Below are the code and all the weights of a small trained network. Each question names an input and a class and asks about switching units off, where a switched-off unit gives its printed mean instead of its output.

import numpy as np


def w(rows, s, z=0):
    codes = np.array(rows[::2]) - 128.0
    scale = np.full(codes.shape[1], s)
    scale[-1] = z or s
    return codes * scale


def f(y):
    return y / 2 * (1 + np.tanh(0.7978845608 * (y + 0.044715 * y**3)))


def log_softmax(a):
    a = a - a.max(-1, keepdims=True)
    return a - np.log(np.exp(a).sum(-1, keepdims=True))


def net(x, mask):
    res = np.array(x, float).reshape(1, 6) / 4 @ E
    y = f(res @ A[0][:, :-1].T + A[0][:, -1])
    res = res + np.where(mask, y, B[0][:, -1]) @ B[0][:, :-1]
    return log_softmax(res[-1] @ U[:, :-1].T + U[:, -1])


A, B = {}, {}
E = w([
[112,146,139,133,107,136,130],'x0',
[39,178,59,68,178,96,242],'x1',
[118,166,198,229,201,18,149],'x2',
[149,95,119,129,134,112,143],'x3',
[101,127,15,249,146,196,128],'x4',
[134,111,113,132,107,100,137],'x5',
],0.012)
A[0] = w([
[110,128,59,165,99,167,98,123],'n0',
[142,150,119,126,145,38,171,190],'n1',
[105,148,114,33,107,115,206,255],'n2',
[126,173,167,148,127,56,119,159],'n3',
[121,100,167,70,85,138,86,205],'n4',
[136,148,48,223,122,164,124,243],'n5',
[73,156,98,119,169,132,211,163],'n6',
[136,165,200,210,157,69,138,219],'n7',
[92,178,104,252,182,83,179,111],'n8',
[172,91,154,106,64,128,98,237],'n9',
],0.012,0.0052)
B[0] = w([
[88,123,84,221,170,127,198,194],'n0',
[137,138,169,93,126,115,107,204],'n1',
[99,179,59,45,185,70,182,226],'n2',
[169,108,213,118,172,85,147,198],'n3',
[89,150,132,81,61,190,84,200],'n4',
[112,93,79,218,108,214,88,241],'n5',
[4,66,46,36,158,84,110,224],'n6',
[162,91,249,196,141,59,136,246],'n7',
[12,66,166,105,58,101,28,252],'n8',
[111,106,171,119,1,214,112,212],'n9',
],0.0097,0.018)
U = w([
[75,65,133,65,67,148,22,201],'0',
[240,124,239,161,104,119,146,132],'1',
[158,218,63,25,140,125,210,195],'2',
[120,158,164,94,211,14,160,2],'3',
[187,135,63,216,98,247,121,95],'4',
[165,79,154,255,133,125,70,142],'5',
[83,108,7,156,196,146,211,70],'6',
],0.0082,0.0035)

Each question gives the input, the list of numbers given to net, and the class t.
The units are the neurons (one row each of A and B). Each row of codes is followed by its name. A weight is (code - 128) times the scale printed after its matrix; where a second scale follows, it is the last column's (A, B and U).
mask holds one flag per neuron, in row order. A switched-off neuron (its flag False) gives its mean, the last column of its row in B, instead of its output. The means were averaged over made-up inputs and are rounded, as every weight is.
A unit's drop is (log p(t) with every unit on - log p(t) with that unit switched off) / (log p(t) with every unit on - log p(t) with every unit switched off).
The circuit of an input: a set's keep is (log p(t) with only the set's units on - log p(t) with every unit switched off) / (log p(t) with every unit on - log p(t) with every unit switched off). Starting from all 10 units, units are removed one at a time, each time the one whose removal leaves the highest keep (on an exact tie, the one counted first), for as long as the keep stays at least 0.8.
circuit, biggest first: the units of the circuit, biggest drop first
most important unit: the unit with the biggest drop
k most important neurons: the k neurons with the biggest drops, biggest first
drop when u is switched off: that unit's drop, to one decimal
input [-8,0,-6,-5,8,-5], class 4: most important unit	n5
input [1,6,0,-6,4,-2], class 6: 2 most important neurons	n9; n4
input [5,1,-8,-1,3,5], class 6: 2 most important neurons	n0; n2
input [0,1,0,2,-7,5], class 2: circuit, biggest first	n8; n2
input [4,1,-8,0,-5,-6], class 2: circuit, biggest first	n2; n8
input [-5,-7,1,-7,0,-3], class 1: 2 most important neurons	n8; n6
input [-1,-8,-7,-3,1,3], class 4: circuit, biggest first	n8; n6
input [-1,2,-7,3,-1,-1], class 2: circuit, biggest first	n8; n2
input [4,-2,1,-4,8,4], class 5: 4 most important neurons	n8; n9; n4; n2
input [-3,2,7,4,0,-7], class 3: 4 most important neurons	n7; n9; n5; n3
input [-5,-4,1,3,3,2], class 5: 2 most important neurons	n4; n2
input [6,1,6,5,-2,5], class 3: 2 most important neurons	n9; n5
input [5,1,6,6,-1,-1], class 3: 2 most important neurons	n5; n9
input [2,4,-6,-5,-7,-6], class 2: circuit, biggest first	n2
input [-7,2,-3,8,8,-3], class 6: 2 most important neurons	n0; n9
input [-8,0,-6,-4,3,-8], class 4: drop when n5 is switched off	0.0
input [-3,7,6,-1,7,1], class 0: drop when n8 is switched off	1.2
input [-7,7,-8,-1,1,0], class 6: drop when n6 is switched off	0.1
